Below is a small trained network, with its code and all its weights. Each question gives an input and a class and asks what happens when units are switched off, that is, made to give their printed mean instead of their output.

import numpy as np


def w(rows, s, z=0):
    codes = np.array(rows[::2]) - 128.0
    scale = np.full(codes.shape[1], s)
    scale[-1] = z or s
    return codes * scale


def f(y):
    return y / 2 * (1 + np.tanh(0.7978845608 * (y + 0.044715 * y**3)))


def log_softmax(a):
    a = a - a.max(-1, keepdims=True)
    return a - np.log(np.exp(a).sum(-1, keepdims=True))


def net(x, mask):
    res = np.array(x, float).reshape(1, 6) / 4 @ E
    y = f(res @ A[0][:, :-1].T + A[0][:, -1])
    res = res + np.where(mask, y, B[0][:, -1]) @ B[0][:, :-1]
    return log_softmax(res[-1] @ U[:, :-1].T + U[:, -1])


A, B = {}, {}
E = w([
[222,204,64,135],'x0',
[165,106,133,15],'x1',
[131,127,144,129],'x2',
[100,122,2,118],'x3',
[131,128,136,129],'x4',
[201,47,97,162],'x5',
],0.0086)
A[0] = w([
[139,168,160,238,99],'N1',
[141,104,190,131,156],'N2',
[184,190,100,113,90],'N3',
[211,34,120,151,169],'N4',
[83,236,160,81,212],'N5',
[124,166,210,109,255],'N6',
[193,193,112,149,49],'N7',
[172,148,213,138,198],'N8',
[15,96,132,60,126],'N9',
[173,128,149,30,98],'N10',
[169,151,216,125,136],'N11',
[151,129,133,75,6],'N12',
[114,58,146,124,196],'N13',
[180,216,89,99,82],'N14',
[188,135,217,173,240],'N15',
[84,195,140,107,77],'N16',
[144,116,118,67,81],'N17',
[116,39,68,126,194],'N18',
[75,219,142,81,159],'N19',
[222,205,125,114,73],'N20',
[99,139,139,255,33],'N21',
[203,209,117,131,67],'N22',
[64,66,138,114,55],'N23',
[167,191,80,132,74],'N24',
[56,180,86,111,163],'N25',
[156,174,80,144,76],'N26',
[86,161,103,222,79],'N27',
[143,114,135,40,23],'N28',
[103,172,117,229,45],'N29',
],0.0091,0.0032)
B[0] = w([
[80,54,101,51,210],'N1',
[110,158,120,153,191],'N2',
[72,124,178,173,177],'N3',
[172,62,100,175,216],'N4',
[191,42,63,195,240],'N5',
[129,120,87,143,250],'N6',
[79,95,205,151,176],'N7',
[107,180,48,122,228],'N8',
[102,118,166,188,230],'N9',
[71,26,99,66,191],'N10',
[88,181,48,122,212],'N11',
[127,53,160,91,127],'N12',
[76,120,119,210,194],'N13',
[92,112,174,169,193],'N14',
[126,146,53,123,254],'N15',
[220,75,139,137,160],'N16',
[102,103,128,112,141],'N17',
[122,160,92,172,201],'N18',
[199,23,68,201,209],'N19',
[48,105,182,181,202],'N20',
[106,56,129,55,212],'N21',
[31,109,184,168,192],'N22',
[48,172,254,166,179],'N23',
[55,139,174,147,177],'N24',
[179,171,63,144,189],'N25',
[105,131,143,133,165],'N26',
[132,46,126,26,200],'N27',
[115,25,178,59,155],'N28',
[115,27,137,40,192],'N29',
],0.0064,0.0058)
U = w([
[137,127,112,149,255],'0',
[84,123,207,191,54],'1',
[125,76,124,41,46],'2',
[149,141,103,149,229],'3',
[199,105,89,202,36],'4',
[118,169,67,138,163],'5',
[200,219,157,101,64],'6',
[172,248,182,55,23],'7',
],0.012,0.0076)

Each question gives the input, the list of numbers given to net, and the class t.
The units are the neurons (one row each of A and B). Each row of codes is followed by its name. A weight is (code - 128) times the scale printed after its matrix; where a second scale follows, it is the last column's (A, B and U).
mask holds one flag per neuron, in row order. A switched-off neuron (its flag False) gives its mean, the last column of its row in B, instead of its output. The means were averaged over made-up inputs and are rounded, as every weight is.
A unit's drop is (log p(t) with every unit on - log p(t) with that unit switched off) / (log p(t) with every unit on - log p(t) with every unit switched off).
The circuit of an input: a set's keep is (log p(t) with only the set's units on - log p(t) with every unit switched off) / (log p(t) with every unit on - log p(t) with every unit switched off). Starting from the 12 units with the biggest drops (on a tie, the unit counted first), units are removed one at a time, each time the one whose removal leaves the highest keep (on an exact tie, the one counted first), for as long as the keep stays at least 0.8.
circuit, biggest first: the units of the circuit, biggest drop first
most important unit: the unit with the biggest drop
top k neurons: the k neurons with the biggest drops, biggest first
drop of u: that unit's drop, to one decimal
input [8,-7,5,-6,3,1], class 1: circuit, biggest first => [N22; N20]
input [4,1,-3,-6,-2,-7], class 4: top 3 neurons => [N5; N19; N16]
input [-8,8,-7,-5,-4,5], class 1: most important unit => N23
input [7,-6,6,1,0,-4], class 1: circuit, biggest first => [N22; N7; N24]
input [7,5,-5,-6,4,-8], class 4: top 2 neurons => [N5; N19]
input [-7,-8,7,1,-5,-2], class 2: circuit, biggest first => [N27; N21]
input [0,0,-2,-8,-3,-7], class 5: circuit, biggest first => [N11; N8]
input [0,4,1,-5,-5,-7], class 4: circuit, biggest first => [N5; N19]
input [6,-7,7,4,2,-8], class 4: top 4 neurons => [N5; N19; N25; N16]
input [8,8,7,-3,5,8], class 1: circuit, biggest first => [N20; N22; N3]
input [8,4,7,-7,4,6], class 1: circuit, biggest first => [N20; N22]
input [3,-5,-3,5,0,-7], class 4: circuit, biggest first => [N19; N5]
input [7,-2,0,8,-4,-8], class 4: circuit, biggest first => [N19; N5]
input [-8,6,6,-3,-8,-3], class 1: circuit, biggest first => [N9]
input [-3,4,-5,3,-3,8], class 4: top 2 neurons => [N4; N18]
input [4,1,0,-8,-1,-3], class 5: drop of N11 => 0.3
input [-5,2,3,-5,7,4], class 3: drop of N8 => 0.1
input [8,-1,-7,-5,-3,-7], class 1: drop of N22 => 0.5
input [-2,-7,-2,-5,7,-6], class 2: drop of N29 => 0.2
input [-3,-6,-1,5,-6,3], class 2: most important unit => N27
